
[[ 243  100   54  212  142  448   59   44  133  323  106   99 -244  195
  -276   83  206   10   16  -51  -16   72  329  -28   81 -163 -104   10
   147  -76]
 [  95  -20  152  113   49  299   40  -68   81  283  -69  115  -48   -8
  -167  -17  325 -152 -201   62 -145   81  391  129   44  -93 -226   26
    39  136]
 [ 420  -92   75 -117  215  275    0 -145  -96   30  -83   30 -233  -86
  -130   63  178  -91  207 -310 -135  126   86 -179   17 -149   16 -117
   -41 -272]
 [-210  -35  228 -162  164  108  133   31   62  -26 -224  296  444  210
  -139  -23  322   13 -105  440 -388  -15 -164  356 -174   89   -3  150
  -114  224]
 [-212   71   64 -166  330   93  166  182  108  -25  146  285  181  339
  -162   70   34  254  302  164    4  -64 -240   -3   11   58  201  100
    30  -59]
 [ -98 -275   65 -341  -35   73 -207  -93  -80  -86 -129   52  162  -99
   201 -212 -172 -167  -19   27   99  -47  189   13 -235   25  -85   32
   -27   19]
 [ 154 -129 -106  -91  268  -52   85  -10 -124 -132  -48   64  132   26
   -28  123   88   52  146   65 -205    9 -341 -132 -124  -65  227   68
    10  -86]
 [  -5   91  -23   31   93  309 -149  137   71  211  336   56 -211  123
   -52   24 -180   24   71  -95  266  -58  448 -248   49  -98 -252   66
   174   -5]
 [  42 -255  220 -369  225   69 -214  -49 -269 -370 -317  239  284 -145
    88   62  -18  -57  112  182 -392 -168 -300   -9 -303   12  -56  144
   -58   76]
 [ 238 -136   97 -116  278  239  -10   14  -34 -148 -122  218  -31  159
  -136   49  -28  174  345  -91  -37  -80 -197 -120  -74  -77  256    4
    72 -265]
 [ -20   26 -169  -54   32   82  249  123  173  162  -60  -35  184  386
  -246  -73  -10  112  204   -5  155  112 -301  213  -84  120  442 -133
    34 -150]
 [ 169 -102 -395  135  -81    4 -116   37  -66  193  215 -298  -41 -110
   110   74 -254 -183 -167  -36  177   -2  226 -163 -120  -88  -96    1
   251  116]
 [ -67 -256   76 -276  187  -19 -170   13 -242 -305 -274  188  295 -102
   114   61  -58  -21  112  274 -298 -159 -433  -27 -340   27   70  206
    22   80]
 [ -50  -31 -201  104   -1 -182  176  167   72   15  -25  -42  499  244
  -141   49  -65   90 -200  250  -55  -84 -218  235  -81  139  213  -14
   106  337]
 [ 142  -49 -276  215 -123  211 -121  141   49  251   83 -187  -25   97
   -69   41 -287  -63 -105   33  220  -77  174   25 -136  -34  -18   -2
   344  101]
 [ 223  -50 -264  125 -106   -6 -150   25 -122   54  -28 -220  114    3
    57  -27  -72 -154 -300   58  -68   46  119 -140 -267  -98 -127   76
    34  162]
 [ 193   91 -518  269 -279  327 -130  149   73  479  102 -438 -191  223
   -67  -32 -246 -208 -118   36  272  166  113   15 -365  -77    1   -7
   304  -94]
 [-331   26  -14 -166  146  -19 -100  180    0  -14  286  146  165  101
    90    8 -196   75   41  164  142 -142  117 -185  -47   37 -161  196
    68  190]
 [ 223 -177  -59 -113  381   -4  -12  -11 -254 -223  -82  111   59 -142
    -6  309   52   37  267   92 -359  -88 -512 -209 -145  -87  176  126
   117  -78]
 [ 159   21 -195   30  -34  102  -90   63  -65  199  153 -213  -97  -83
   -48   72 -147 -154  -34 -199  122   36  199 -155   -2  -16 -155  -89
   124   89]
 [  62   21  -82  233   23   77   -9  226  -10   65 -232   88  -65  274
  -273  -91  -34  248  170 -115  214  -15 -383 -258  -70  -30  396   58
   121 -137]
 [  43   12  -90   14  196   27  291  102  128  119   54   57  147  241
  -269  100   59  154  200  -33   52   16 -234  123  117   79  349 -124
   100  -38]
 [ 187   -9 -207  211   40   62  158    3  106  339  246 -134 -180    0
  -149   45   28  -31  -24 -267  273  100  319 -148  247  -87   66 -151
   180  -12]
 [-152   23   50 -156   35   75  -51    1    5  158  144   36   21  -34
    31 -104   75 -141  -96  -37   67   78  365 -107    7   -8 -273   47
   -96  119]
 [  58   23   44  120   65  142    3  102  -13  154 -174  118 -261   96
  -257 -133  110  126  220 -313  239   85 -145 -344   89  -64  247   -3
    13 -219]
 [-356  -59   30  -19  -32  -76   44  137  -14  150 -315  145   14   54
  -154 -245  122   70  168  -46  255   79 -439 -149  -50  108  364   89
   -18  -65]
 [-131 -196  144   63  212 -116   30  105   51  -92  172  291  272  -42
   -43  100 -173  194  -82   47  151 -358  281  -44  317   44  -41   35
   253  405]
 [ 477   41  111  152   76  310 -176   10  -84   38 -110   65 -453   81
  -237 -142   45  110  151 -590  218   77  285 -586  107 -236   -6  -75
   -61 -314]
 [-175 -145 -138   99   55 -291   88  101    1   16  125   27  359  -62
    27   54  -88   33 -242  167   74 -165   47   -8  105   73   27   67
   171  436]
 [-445   69   40 -268  212  -42   40  224   51  -54  156  245  242  257
   -30  -54  -95  192  239  159  140  -78 -224 -104  -60  135  115  156
   -34   44]
 [-438   33  129 -316  170  -32  134  144  105  -23   17  266  347  264
   -81 -123   57  140  159  199   44  -17 -194  102  -50  174  137   93
  -124   78]
 [-117 -130 -122   55   55 -213   59   96    5  -14  107   24  355   -1
    18   49 -115   37 -204  159   43 -158   54   22   48   59   16   51
   143  376]
 [ -81 -208   71 -292  233   97   42   83   42 -225  -91  249  346  260
   -42   14 -206  201  308  186    5 -196 -322  198 -174  103  336   22
   110  -79]
 [ -52  137  120 -216  308  230   35   31   43  188  381  148 -377    4
  -108   21   67   41  392 -402  267  109  318 -435  280  -79 -130  -51
   -61 -255]
 [-119  -80   -1 -247  201  -38   -1  156  -63 -196  -17  133  355  130
   -51  121 -214  129  214  150  -75 -184 -371   71 -124  150  160   30
    82  115]
 [ 149  -18 -184  104 -118  182  -27   50  101  261  107 -174  -26  119
   -89  -77 -158  -92 -122 -130  251   37  367   37  -25  -25  -49 -125
   148   56]
 [-281  -51  139 -113   42   51   49   -1   37  122 -128  182  268   32
   -19 -107  280 -123 -205  317 -187   52   64  183 -129   41 -132  160
   -93  249]
 [ 360  -24 -241  213   17  108  -19  -45   28  201  272 -174 -198   36
     1  -29  -32  -66 -179 -231  192   98  541 -328   61 -233 -122  -46
    91  -40]
 [-164  133  -17 -171  265  -17  291   72  100  107  155  129  146  238
  -177   23  264   89  178   44  -63  160 -170  -21   62   54  163   10
  -149  -59]
 [ 198 -127 -158  -52 -112  180   12 -143   88  295   66 -203 -164  -28
    19 -195  -11 -223  -64 -278  286  206  473  -23  -16  -89  -14 -183
    16 -163]
 [-212 -138   29 -114  204  -65  133  153   72 -118  -33  243  398  215
  -104   47 -112  225  148  232   35 -200 -311  172  -20  138  314   54
   151  135]
 [-152  -49   46  -19   35  -34  -42  155  -62  -52 -296  179   79  152
  -139 -197   13  172  160  -50  151   -7 -394 -229 -119   46  313  112
   -41  -71]
 [ 166   84  118   56  280  368  182   27  142  208   66  206 -131  240
  -305  109  266  106  194  -33  -87   76   85   21  116 -100   70  -17
    69 -160]
 [ 296  -43  -87   58   52  178   53  -84   51  211   89  -80 -231   43
  -108  -86   82  -59   30 -331  194  160  354 -207   98 -145   38 -132
     3 -199]
 [-171  -59  -80  213 -260    9 -279  121 -124  260 -232  -67 -186 -161
    -4 -273  -41 -141 -194 -131  334   48   84 -369 -108  -45  -88  151
    93  127]
 [-299  -29  138 -194  165   22   93   94   57  -44  -94  268  361  210
   -70  -62  150   76    9  326 -154  -40 -171  162 -134   91   69  159
   -77  144]
 [ 293   44 -246  499 -115  176 -234  159  -85  285   35 -149 -433   -1
  -143  -32 -131   21 -107 -303  350    2  227 -571   22 -233  -41   88
   285  -29]
 [ 190   -5 -211  213  130  178  174  130  170  229  188  -21  -98  270
  -248   99 -123  175  198 -138  283  -21    7  -40  135  -48  324 -111
   298 -142]
 [-211 -356 -197 -298    6 -244  115 -100   43 -120  -84    6  513  106
   253 -242  -71  -57 -101  323   57   26 -136  223 -311   58  329   63
   -47   30]
 [-731 -184  -39  -51 -359   63 -108  105  120  566 -183  -23 -111 -208
    39 -380 -112 -268   -3   19  653   76   59  133  -38  216   80   44
   248  125]
 [-216 -126 -175  -45   98 -294  161  116   11  -49   60   30  454   75
     7   43  -79   75  -85  241   13 -105 -247   92  -27  131  221   59
    91  287]
 [-148 -224   -5 -401  177 -133  136  -37    0 -176  -68  117  389   94
    58  -86  -46   42  188   85   -2  -15 -261  144 -119  128  300  -45
   -90  -50]
 [-208    6   23   15   75  118 -104  162   14   46   31  169  168  162
   -16  -16  -46   49  -87  296  -14 -118   33  -36 -165  -13 -109  239
   107  197]
 [-158  -39  -79 -218  -28  110  113  149  121   21 -222   27  394  401
  -165 -119 -107   71  162  216   37   21 -431  395 -314  210  375  -56
    15  -54]
 [-123   12  130 -107  307   50  269   47   71  -20 -106  285  372  249
  -200   99  376  106   43  377 -401   25 -329  249  -81   47  165  129
   -78  104]
 [ 278   43 -270  205  -31   57  151  -34  177  306  326 -192 -161  211
   -78 -173   26    4 -170 -330  384  207  606 -263  168 -181   29 -148
    -8 -117]
 [ -15    8  -74 -192   -9  -15   -6   85  -51    4  -51  -96  283   51
   -80    9  -88  -97  -19    7  -70    7 -112  126 -132  158  -24  -89
   -45  174]
 [ 196   40 -341  202   97  -31  326  105  275  167  349  -94  130  486
  -177  -50  -95  250   -5 -109  351   70  203  -41  141  -61  378 -148
   108 -108]
 [  18  -92   40   27  362  -17  232   52   89   48  241  233  -23   31
  -171  166   27  227  263 -156  162 -120   20 -155  370  -23  233  -64
   196  -18]
 [ -66   94  101 -270   82    5  -10  153  -98  -80 -128   38  263   60
  -209   48  -43    2  141 -102 -123  -31 -279   57  -34  219  -19 -106
  -122  172]
 [ 236  169  -49   58   76  241  -76  143  -65  209  151 -124 -217  -54
  -260  215 -102  -71  131 -349   52   -1  127 -189  150   21 -200 -156
   132   71]
 [ 341  -43  -98  -88    1  155    3 -173   44  155  177 -153 -135   31
    26 -174   69 -167 -130 -334  141  221  633 -190   25 -170 -165 -160
  -158 -147]
 [ -26  -14  -86 -130   75   20  -46  190  -54 -115  -45   16  322  183
   -99   90 -243   87  108  119  -37 -147 -299   81 -182  135  114    8
   101  142]
 [ 123  -51  -76   45  256   97  211   74   99  109  163   81  -19  136
  -221  160  -28  156  255 -141  136  -47  -63  -24  206   -3  279 -120
   210  -91]
 [-121  -35  195  -57   43   72   -5  161  -12  -67 -417  270   95  238
  -278 -224   52  227  238 -116  128  -28 -413  -98  -68   94  362   21
   -76 -106]
 [ 369 -137   90 -133  108  283 -136 -195 -163   93 -122  -25 -366 -263
   -32  -23  166 -226  140 -392  -50  157  225 -293  -11 -181 -129  -92
   -60 -263]
 [ -92    9   28   38   76  144  -17   85   40  100   38  125  200  136
   -54   26   86  -23 -190  292 -139  -54  149   87 -122  -25 -168  170
    66  241]
 [ -87  -24   86 -363  192  -46  198   36    1  -89 -115  109  275  122
  -176  -17   87   62  284 -101  -68   63 -365  119   15  192  269 -149
  -173  -60]
 [ 127   27   35   54   -3  -98 -155  143 -172 -227 -302   82  203  180
  -118 -174   16  142 -129  -77  -73  -25 -185 -330 -191  -36   62  114
  -195  103]
 [ -49    7   99 -301  247   45  100  163  -33 -178 -110  163  335  189
  -233  153 -100  157  350   22 -147 -121 -496  171  -48  220  237  -91
    10   34]
 [ 267 -115 -210   12  138   33    4 -137 -116  158  187 -148 -259 -223
    81   66  109 -183   19 -229   29  163  222 -370   32 -206  -59  -13
    38 -146]
 [  40 -244  142 -192   62  171 -317    4 -185 -219 -247  169  126  -70
   106  -64 -170  -40   32  107  -96 -184  -33  -91 -295  -47  -95  157
    63   49]]

[ -66 -253 -203  -85 -424   52  -44 -124   87  123   38  223  229  -11
    1  157 -248  277   54  251 -224  201  115 -108   97 -134  -28 -341] | 12
[  74 -175 -149   32  -68 -100 -247   55   -3   58 -145  139   45   39
 -100  162 -155  228 -284 -179  152  -73 -117  200   15 -143   21   -4] | 63
[-273  -86  182   36 -109 -157 -146  -76  -94   52  -72   81   50  -94
 -139  471 -177  233  -65 -208  -27 -273  177  253   64    8   14  -43] | 69
[  43   79  241  -30  -20  -45  -81  -26   43 -160 -128   27 -186  -69
  182  -72   32   13  -24   15  142 -451   27 -146  -93  136    5 -207] | 11
[-368  -30  272   26  -25 -158  -34  -86 -157   58   28   67   30 -142
 -109  620  -92  248  113 -165 -186 -127  248  259  113   22   54   32] | 59
[-108   -2   97   41  -94 -151   -7  183  -43 -136 -104  -55  143  180
 -115  295 -264  158 -438 -321  220 -360 -196  209  -44  228 -141  -10] | 40
[  56 -185 -187  -92 -240   29   53  -34   85   18   65  153   60  -53
   89  169  -38  201  176  276 -244  334  -10 -230  146 -126   -3 -241] | 6
[ 169 -100  -23  -51   78   22  -17  128  -22  -69  -82  -53 -243 -186
  130  281  267  119  196  163 -232  307  -98 -195  127  -52   76  -88] | 35
[  91   59   11   31 -102   16 -104  307  -33  106 -264 -303  239 -233
 -201  243  -51  -84   78 -523   82 -468 -111  145   24 -233  -96 -254] | 16
[ 306   58   83   85  366  120 -148  -29  -14 -218   10  -27 -341 -139
  150   97  146   80  244  165 -140  225  -50 -195  -28   33   89  168] | 13
[ -67  135  257   80   57 -157  -37   35  -39 -300   -8   -6  -38  207
   -1  140 -234  116 -405 -244  257 -471 -137   88 -120  387 -122  106] | 31
[ 185  223  213  -16  325   96  263  158   40  -64  121  -56  -21  -52
  331  -72  128  -32  383   73  -25   95 -111 -123  -85 -141   54  -36] | 20
[ 374   28  -10  -14   68  201 -233   76  -24    4 -129 -115 -227 -294
  150  -30  289   51  263   92 -252  165  -13 -267    0 -123  105 -168] | 10
[ -91 -153   82  -54 -205   -1 -108  -74  -68   76   -5   63  -80 -213
   23  423   81  295  130  120 -382  221  175 -107  155    9   49 -210] | 19
[ 285  191  198  -48    7  -86    1  204  -47 -309   49 -181 -289  -93
  154   77  343   16 -109 -236  -95 -119 -298 -424   93  286 -122  -99] | 57
[ 190  328 -299  103  187  104  -94  207 -149 -225 -128 -139  203  261
 -113 -207 -227 -239  -70 -154  200 -284 -241  197 -232   49   46  353] | 36
[  68   33 -348  100 -105  164    6  194 -128 -179   47 -211  356  222
 -266  380 -360  102 -111  -48 -261  320 -234   52    6  203 -148  202] | 1
[ -36  135  356  -11  -71   73 -123 -164  -89 -124   41  -40 -215 -223
  148  164  119  129  208  110 -324 -138  258 -258  -10  262   37 -172] | 62
[ -14  -42   -8   -6   87 -131  267  233   42  127  129   74  290   53
   27  286 -133  155   76 -256   86  130 -215  209   93 -339  -52  -25] | 46
[ -88 -195   25  -42 -275  -29 -151  -63  -58  110  -12   97    0 -159
  -31  401   -9  330   -9   22 -298  160  131  -41  149  -20   18 -227] | 67
[  -3   57   20   52  -56 -155 -195   22  -46 -138  -90  157   41  276
  -19  -84 -264  158 -562 -229  352 -437 -152  205 -171  197  -20  104] | 58
[-111 -205 -114  -84 -526  -20   -1  -69   72  102   93  160  288   17
  -48  244 -264  307  -79   53 -219  100   56 -127  140  -21 -133 -379] | 71
[   5 -295  -82 -148 -409  -78  -50   45   64   27  -95  116  -63  -81
   85  258   72  290 -157  152 -169  148  -57 -226  176   28  -43 -413] | 51
[ -46 -181 -159 -110 -284 -222  -40  102  103   58 -207  208  107   67
    8    4 -117   90 -264 -118  321 -371 -143  101   47 -191  -16 -281] | 5
[ 382  178  -32  -71  -26  -38 -103  106  -31 -168   74   -6 -223  -86
  172 -180  326   -9    3 -130  -97    2 -240 -407   81   27  -14  -72] | 55
[ 234 -151 -153  -87  248  306   62  507  -30  153 -522 -215  -92    4
  340   11  260  106  -44  487   -7  419 -241  176 -258 -103  270 -199] | 49
[  90  -70 -101  -95 -146  105   -1 -151   73  -57   65  181  -81  -84
  208  -43   19  102  333  451 -257  240  114 -333   50  -68   73 -212] | 2
[   7   44   79  -41   16 -100  262  -29   21   41  418  172  126  -92
  111  270   19  178  402  -81 -277  351  -20 -160  239 -267  -48  -24] | 68
[  69  140  155   95   50  -14 -180   64  -60 -153  -99  -92    5   39
  -48   72 -163   60 -216 -278  147 -411  -77   86 -133  176  -61   34] | 21
[ -33  131  247  -80 -146  -37   48   57   11 -262 -115  -72 -143   18
  188   -8   43  -11 -116   64   59 -443  -40 -236  -81  366  -70 -257] | 32
[ -25 -142  -92  -98 -158  124   55 -209  106  -29   56  253  -35  -42
  240    1  -85  153  349  603 -250  283  190 -266   18  -64   97 -244] | 18
[ 145  164 -212 -147 -126   68 -210    2 -252   13  -61   82 -220 -126
  164 -142  442   10  161  234 -409  231   74 -210   37   -2  286   25] | 17
[-175  111 -131 -230 -238  -79  108  159 -281   44  -68   40  -82  -35
  144  167  423   38   88  214 -404  205   33  -76  126   87  230  -60] | 33
[ -26  211 -275  107   70    3   99  287 -161 -247  -42 -225  362  286
 -285  271 -353 -138 -108 -279   82 -166 -299  255  -60  144 -115  342] | 54
[ -36   77 -293   -3  -35  -53  109  322 -161  -94  -74 -138  269  173
 -189  307 -121  -30 -103 -197  -26   25 -279  204   46   14  -33  175] | 45
[ 204  -90 -124  -40  -94   75  -58  -75   53   14  135  100  -43 -209
   74  136   77  148  363  156 -329  359   25 -304  173 -219   12 -160] | 15
